In the rows, zero is written as 128.
Each row is followed by its class.
[140 158 187 181 116 107 105 142 110 111 126 139 102  99 131 171 158 103
  97 128  71 156 108 162  94  89 137  94 197 140 111 178  91 131 122  58
 137 107 136  47 152]	zabar
[163 141 162 131 123 108 104 141  71 141 126 143 117 122 179 160 147  96
  69 114 119 158 110 127  92 124 116  33 184 139 118 152 107 111 144  80
 139 148 136  57 148]	dokez
[161 138 172 141 136  93  96 131 104 121 154 142  90 117 157 156 139 102
  93 115 133 153 118 142 115 118 124  86 179 159 113 138  84  99 134  68
 145 131 157  44 161]	dokez
[129 153 162 176 127 114 106 134 111 119 112 103 124  98 123 171 123 119
 113 118  99 166  85 127 108  99 136 111 185 169 123 140  70 108 136  59
 149 126 123  76 143]	sosik
[158 114 194 146  99  94 108 140 126 104 122 141 121 117 106 168 161  92
  93 106 113 167 119 137 124 110 121  96 158 163 128 187  81 101 129  68
 123 113 133  55 133]	Ruros
[179 145 172 162 131  99 121 149 106 111 103 134 123 103 149 166 132 120
  83 105  86 157 110 118 115  96 111  97 192 147 117 156  80 105 133  63
 130 132 133  58 140]	Fako
[129 135 172 110 116 108  50  87 159 129 167 154 145  76 121 191 150 138
  96 126 111 163  98 103 114 149 187 141 115 133  87 134 141 102 148 119
 179 127 153  95 141]	kuf
[118 147 131 125 143 116  64  85 139 158 143 170 160  72 163 164 143 150
 133 112  87 129 129 120 127 146 173 133  87 107  95 176 151 110 131 127
 190 127 124  84 129]	bub
[138 146 162 156 141  97  78 138 103 145 125 148 127 103 140 181 130  95
  86 125  92 129 106 135 107 112 114  71 195 146 106 177  85  99 132  43
 151 121 131  48 155]	zabar
[150 144 169 157 120 101 124 153  79 137 112 142 125 129 191 192 138 109
  73 112  99 163 117 120  97 112 116  53 183 127 113 172 104 103 141  79
 144 148 117  53 147]	dokez
[178 157 175 180 120 119 121 146 111 121 119 128 139 109 146 150 145 136
 102  84  85 155  97 118 103  85 103 116 197 169 124 167  84  80 125  61
 140 120 128  73 140]	mudi
[192 151 155 171 111 118 128 140 112 104 113 121 138  94 171 144 163 141
 110 100 102 181  88 118  98  72 121 104 189 138 130 172  78 117 145  81
 141 131 142  64 151]	pipup
[139 131 103 165 102 136  76 137 190 122 121 127 144 107 109 121 134 157
  50 123  87 193  95 128 112 120 157 129 104 109 102 160 126 115 142 116
 172 143 143 108 148]	dokez
[131 135 178  83 106 109  85  87 128 142 136 152 136  73 152 156 162 131
 124 109  83 143 117 132 130 163 165 133  68 142 120 169 134  98 143 134
 152 149 157  94 122]	Ruros
[147 151 146 136 109  97  36  96 165 115 150 128 156  88 146 165 110 152
  78 132  88 183  85 135 107 144 157 137 112 152  82 159 138 105 158  89
 158 140 160 111 158]	Fako
[127 157 147 116 123 108  60  97 158 146 132 149 163 120 169 194 166 148
 113 104  98 155 130  97 141 134 173 159 115 119 129 190 139  99 134 121
 180 133 158 111 132]	Bof
[132 149 153 126 142  90  66 103 180 121 175 135 148 105 131 153 142 151
  98 135  84 160 127 119  99 145 177 144  76 118 108 124 148 112 138 111
 142 131 160  86 118]	Fako
[129 139 125 128 128 102  54 106 167 160 162 121 126 116 161 170 128 161
 100 128  67 197 134 112 127 138 195 145  97 141 105 162 152  95 128 133
 172 132 143 107 146]	mudi
[155 154 144 139 114 111  41  98 162 123 149 136 167  90 141 189 137 165
 139  93  69 159 106 106 119 134 144 127 113 150 108 180 146 108 151 104
 175 147 170 104 147]	Ruros
[126 158 130 151 124 101  77 101 171 149 153 149 179 123 185 179 134 170
 134  99 100 125 129 121 133 140 183 145  89 135  86 199 139  87 120 132
 192 142 159 125 148]	sep
[146 122 142 102 109 111  76 108 168 147 162 123 172 112 169 175 148 150
 119 113  78 149 109 109 113 145 195 135  89 118 110 180 152  89 134 129
 161 141 168 126 133]	Ruros
[150 131 166 133 140  74 106 152 109 133 134 126  91  89 161 199 139 104
  67 123  99 165 112 116 105 100 138 102 187 137 125 195 116 103 127  84
 119 111 142  74 145]	Bof
[137 147 153 111 128 110  69 107 142 110 133 134 148 101 172 159 149 149
 109 132 104 132 102 130  69 123 153 136  76  98  74 152 135  83 166 106
 156 125 130 112 153]	kuf
[128 113 123 122 116 114  78  96 167 128 148 151 156 120 126 123 138 145
  93 127  83 141 133 151 140 125 170 137  87 135  97 183 153 111 118 131
 169 136 157  84 141]	bub
[141 154 102 119  85 134  54 112 195 124 137 163 185 136 163 112 130 151
 102 103  92 202 113 142 123 129 151 149 120 143  87 157 138  92 139 130
 167 120 125 118 146]	mudi
[155 142 148 164  87  98 122 147 126 142 132 136  86 101 174 176 135 108
  75 107  96 143 106 125 142  90 123  95 188 160 145 188 105  97 129  91
 119  94 137  92 164]	Bof
[132 154 141 149 131  96  70 103 168 132 140 130 153 117 178 185 134 174
 129 100 106 119 137 124 111 123 150 129 111 163 111 198 131  90 137 100
 180 128 150 111 154]	sep
[144 161 135 144 105 114  54 104 164 165 123 156 169 141 170 178 165 162
 102  92  90 156 132 117 128 126 169 146 113 112  87 188 139  86 138 125
 173 116 105 115 143]	mudi
[144 155 113 163 145 108  74 105 175 133 157 135 164 125 133 125 150 145
 128 130 112 170 108 132 127 130 181 176  69  90  88 150 119 105 129 129
 180 139 159  83 152]	pipup
[151 139 171 156 120 119  96 143 124 112 114 141 103  91 137 161 160 105
  92 131  97 152  99 124 106  93 128 115 205 132 105 144  79 100 131  74
 145 102 124  36 160]	kuf
[160 135 187 151 139  77 127 148 103  99 126 157 124 105 152 187 137 108
  86 112 112 146 115 131  88 114 112  70 168 135  96 141 104  83 123  76
 146 114 125   7 150]	kuf
[129 139 107 123 125 120  74 109 168 152 126 101 149 124 181 140 144 143
  80 132 114 143 103 109 125 135 154 145  83 111 118 167 131  73 141 115
 179 140 160 144 157]	Bof
[163 143 125 129 124 118  94 101 160 152 154 136 160 103 160 118 148 165
 104 118  94 133 104 129 102 134 165 150 102 130 126 146 135 101 142 127
 160 134 155  91 142]	pipup
[162 144 105 144 111 116  64 119 193 140 135 161 168 149 142 137 137 150
  71  88 100 153 112 125 100 136 162 125 100 115  99 149 141 101 157 106
 175 123 123 100 140]	dokez
[167 159 155 154 119 127 109 138  86 126 140 119 110 125 180 118 127 109
  86 139 112 164 108 145 105 100 134 104 186 154 102 153  96 101 131  87
 127 115 107 111 150]	mudi
[157 156 142 167 126 121  94 114 147 147 149 161 168 110 153 132 158 154
  85  86  89 150 108 122 118 137 185 132  99 107  97 182 135 111 123 135
 174 146 147  91 123]	dokez
[123 136 153 109 135  99  56 103 155 150 180 131 150 105 178 180 141 169
 104 148  68 118 136 135  93 138 195 142  90 113 111 188 150  99 134 103
 160 127 157 119 136]	zabar
[158 141 126 125 109 107  40 103 145 138 134 139 202  95 182 160 138 159
 124 101  80 153 118 118  98 146 183 126  88  96  83 207 147  98 146 131
 161 129 127 121 137]	Zep
[166 154 144 165 109 108 103 153 144 122 110 126 116 120 135 140 173 102
  68 104 122 191 108 121 110 111 130  94 185 165 112 148  81 111 127  70
 160 132 137  83 155]	sep
[133 133 115 137 114 115  54  93 172 163 159 151 166 116 150 175 157 157
 115 107  91 160 125 121 129 137 190 139 107 118  77 173 148 103 129 132
 189 122 136 111 144]	bub
[160 157 124 144 135 107  78 125 182 125 125 125 173 148 140 156 153 184
 107  94  69 173 130 119  97 117 200 159  79  94 112 174 160 105 129 121
 172 114 127  99 125]	mudi
[155 174 145 174 121  83 102 143 133 126 159 138  94 124 190 166 127 119
  91 112 110 156 144 140 131 111 139  79 195 203 132 170  87  97 118  79
 151 101 120  59 164]	sep
[139 135 125 129 117 113  54  99 131 169 182 136 169 137 193 174 147 141
  86 138  97 121 124 125 123 133 151 125 130 128  73 196 154  79 133 124
 162 143 135 127 157]	bub
[146 129 134 136 141 119  77  91 145 132 175 138 163  98 148 147 127 153
 134 121  83 147 107 134  93 123 195 132 110 125  64 157 147 114 127 113
 182 133 166 114 138]	bub
[129 145 132 121 117 124  79 135 188 129 157 166 167 131 122 150 145 134
 110 114  73 153 126 122 101  90 169 150  95  81  89 167 148  87 133 116
 147 116 141 125 130]	mudi
[147 162 169 186 133  83 112 143 127 106 165 130  86 127 168 162 143 125
 114 139  93 150 140 154 109  93 126 108 196 155  99 138  74 114 118  60
 131 104 128  54 154]	zabar
[161 146 166 153 106 110  82 141  98 122 146 121 120  91 151 193 133 127
  95 119 102 160  98 121  99  97 113  86 225 174 123 152  99 115 141  69
 122 125 130  89 145]	sosik
[165 141 189 148 137  69 124 136 115 105 135 138 140 111 178 181 128 139
  88 112  94 174 125 125  72 109 144  59 188 157 101 145  96 110 132  65
 122 115 128  42 121]	Fako
[150 157 135 116 141 124  77 110 140 137 141 110 142 141 136 151 155 166
 134 109  86 162 121 123 115 127 179 164 104 126 119 146 134  99 131 131
 160 132 153 115 132]	mudi
[146 142 175 179 126  99  82 145  90 134 118 113 123 100 152 190 136 116
  96 122 108 142 108 121 114  94 109 102 203 164 126 185  77 101 129  37
 137 127 126  73 156]	sosik
[167 154 183 163 116  96 105 132 108 109 135 127 112  96 153 163 141 101
 101 111  80 184 106 138  95 110 147  90 178 166  99 176 111 126 134  72
 141 127 140  75 152]	Ruros
[157 157 181 159 138  97 121 117 106 108 159 145 126  88 156 131 140 121
 124 128 100 173 106 149 102 107 132 121 191 175 117 151  95 124 122  89
 140 133 166  25 149]	pipup
[155 130 104 138 149 125  70 101 151 144 141 130 171 126 155 143 145 159
 132 119 107 119 111 132  99 121 186 131  96  80  64 158 129  98 132 114
 187 119 135 114 144]	bub
[118 187 160 133 160 114  88 117 107 130 149 125 118  97 127 185 165 136
 149 121  75 132 104 114 110 115 198 156  68  80  97 159 125 102 143 136
 154 130 149 112 144]	kuf
[173 160 165 219 114  82 132 153 120 126 135 135  96 126 140 185 126 106
  77 110  93 152 129 122 144 103 138 106 167 139 129 158 106 123 121  81
 120  97  99  66 142]	Fako
[140 128 166 156 113  77 101 139 130 121 136 132 108 120 169 187 141 104
  80 132 110 183 126 143 111 123 125  72 183 155 105 151  97 108 121  61
 152 120 133  43 159]	zabar
[190 161 116 177  96 123  54 111 147 128 132 139 167  90 156 145 138 156
 126  91  86 160 112 129 131 150 177 137 124 114 107 164 118 111 130 128
 174 101 109  89 145]	Zep
[148 148 183 175 140  70 104 147 123 124 138 145 135  91 141 181 120 114
  89 115 108 167 108 129  95 124 122  90 184 152  94 147  85  98 123  42
 131 111 138  49 146]	Fako
[141 162 128 121 129 108  80 100 148 137 158 148 152 111 165 189 155 136
 110 100 111 166 124 119 144 126 190 131 117 107  75 166 144 103 132 135
 199 136 133 115 152]	bub
[138 131 159 142 106 106  47 101 148 141 141 120 152 108 150 177 156 162
  85 135  68 129 107 134 101 121 173 138  84 119 108 216 129  99 151  87
 152 131 142 119 139]	zabar
[142 136 183 135 116  86 114 141 139 109 145 144 117  85 131 176 148  77
 100 103 115 179 104 128 127 112 132  91 173 150 101 167 102  99 123  78
 142 126 158  64 155]	Ruros
[119 148 120 147 110 113  70 116 199 125 161 163 164 136 126 187 144 125
 114 116  78 156 131 126 130 107 176 140 112 101 104 165 155 104 132 106
 183 103 123  78 146]	bub
[178 153 175 153 142  80 145 147  63 128 125 158 132 107 176 150 136 100
  75 120  92 159 109 141  99  99 117  84 170 133  82 179  99 105 130  86
 137 167 146  49 158]	pipup
[151 147 152 118 166  94  78 108 154 111 151 132 149 120 148 174 147 148
  90 121 125 138 124 107 107 126 171 152 109 107  65 146 141  88 139 118
 187 142 148 106 154]	kuf
[167 113 179 139  99  88 111 135 118 117 124 104  94  89 157 166 147 138
  83 116  68 177 115 133 103 113 130  87 163 187 130 185 104 107 135  86
 119 132 149  67 147]	Ruros
[198 138 133 190  96  91 113 149 154 105 118 115 119 156 137 155 137 109
  60  94 108 162 147 121 151  96 132  91 202 163 126 158  91 104 125  87
 151  99  93  61 163]	Zep
[173 131 156 159 116  82 116 127 117 120 137 126 142 126 198 189 139 154
  93  99  73 158 128 133  95 103 127  75 189 174 109 185 136 105 124  79
 156 126 133  40 156]	bub
[145 157 136 139 132 103  59 111 164 127 154 124 147 113 149 160 150 157
  98 118 107 134 125 136 117 127 169 174 109 118 108 167 150 113 131 116
 158 127 134 115 142]	sosik
[156 122 172 176 111  92 102 151 146 104 120 130 105 109 120 196 156 129
  86 128 102 173 116 116  84 100 137 109 189 126 103 135 117 124 134  69
 139  90 118  47 155]	kuf
[148 133 150 121 128  75  43 106 154 127 147 144 207  92 151 174 134 155
 105  99  98 143 129 114 114 164 155 134  92 123 101 206 153  88 133 112
 159 136 140  82 132]	Zep
[164 141 192 170 113  91 128 128 101 100 128 148 132 133 185 171 133 130
  84 130  72 148 134 158 108 102 146 102 185 156 104 189 100 120 120  74
 144 124 112  44 132]	zabar
[130 139 185 152 122  97 127 155 123 101 122 145 117 119 114 196 139 105
  91 109  79 134 119 123 111  71 122 101 186 155 127 190 112  98 130  75
 128 107 140  54 160]	kuf
[183 132 135 144  99  85  35 102 168 123 158 137 165 110 145 141 142 137
  76 109 101 169 121 140 118 146 197 128  90 119  72 186 134  96 135 117
 163 117 133 100 153]	Zep
[152 147 162 147 117  83 107 149 130 126 130 128  81 107 136 167 155  73
  89 101  75 164 111 134 129  94 134  85 152 151 116 187 100  96 133  80
 125 120 144  58 168]	Ruros
[193 136 182 178 110 115 158 126  97 116 101 139 123 127 185 155 149 131
  88 100  98 134 122 119 124  85 141 109 198 144 118 170  94 114 113  90
 160 129 144  85 135]	Bof
[170 140 166 158 104  75  88 148 136  97 144 119 127  97 145 176 136 120
  85 115  99 167 123 127 119 110 120  82 203 162 121 160  86  90 127  67
 132 106 130  33 163]	Zep
[145 158 192 188 126  91  99 139 123 103 132 142 106  90 150 158 145 109
  86 127  95 148 122 151 108  93 108 100 199 164 115 176  77 113 122  25
 151 112 136  41 160]	zabar
[189 154 169 169 129  97 121 136 101 130 126 141 109 129 139 151 157 103
  83 104 113 139 126 115 136 111 137  97 192 141 122 133  96 131 124  87
 117 115 122  66 127]	Fako
[186 150 174 167 106 112 107 140 127 120 127 144 147 116 133 162 144 132
 101  81 106 171  98 118  91  97 127 107 218 164 113 146 112 114 131  59
 141 103 129  82 138]	mudi
[121 142 146 133 118 107  33  79 165 150 140 138 135  75 144 174 148 152
 111 121  87 152 106 124 118 152 161 134 105 143 103 158 132 115 151  92
 185 133 152  97 148]	zabar
[172 156 169 174 114 113 108 122 106 124 116 136 116 124 133 160 148 117
  97  95  93 127 110 129 116  87 126  99 195 168 119 141  90 118 138  75
 140 126 115  69 136]	sosik
[153 148 159 175 129  87 100 147 118 113 116 106 118 122 143 171 147 116
  98  98  99 169 103 134 108  87 113 101 185 169 114 166  77  96 129  58
 133 130 133  54 156]	sosik
[157 133 166 141 111  98 125 152 123 125 122 135 130 117 145 186 150  83
  98  94  93 164 101 138 113 105 153  74 165 129 114 196 101  89 121  92
 135 108 132  57 149]	Ruros
[141 150 103 143 125 104  71 105 191 124 144 147 150 136 125 152 146 138
  90 101  86 150 131 131 133 105 171 139  90 115  80 176 165 114 142 122
 182 125 130 113 157]	bub
[137 163 123 147 116 132  75 117 165 116 125 140 144 113 173 145 157 142
  90 127  93 161 135 115 132 104 164 114 104 115 102 186 123 109 133 129
 190 154 137 115 143]	sep
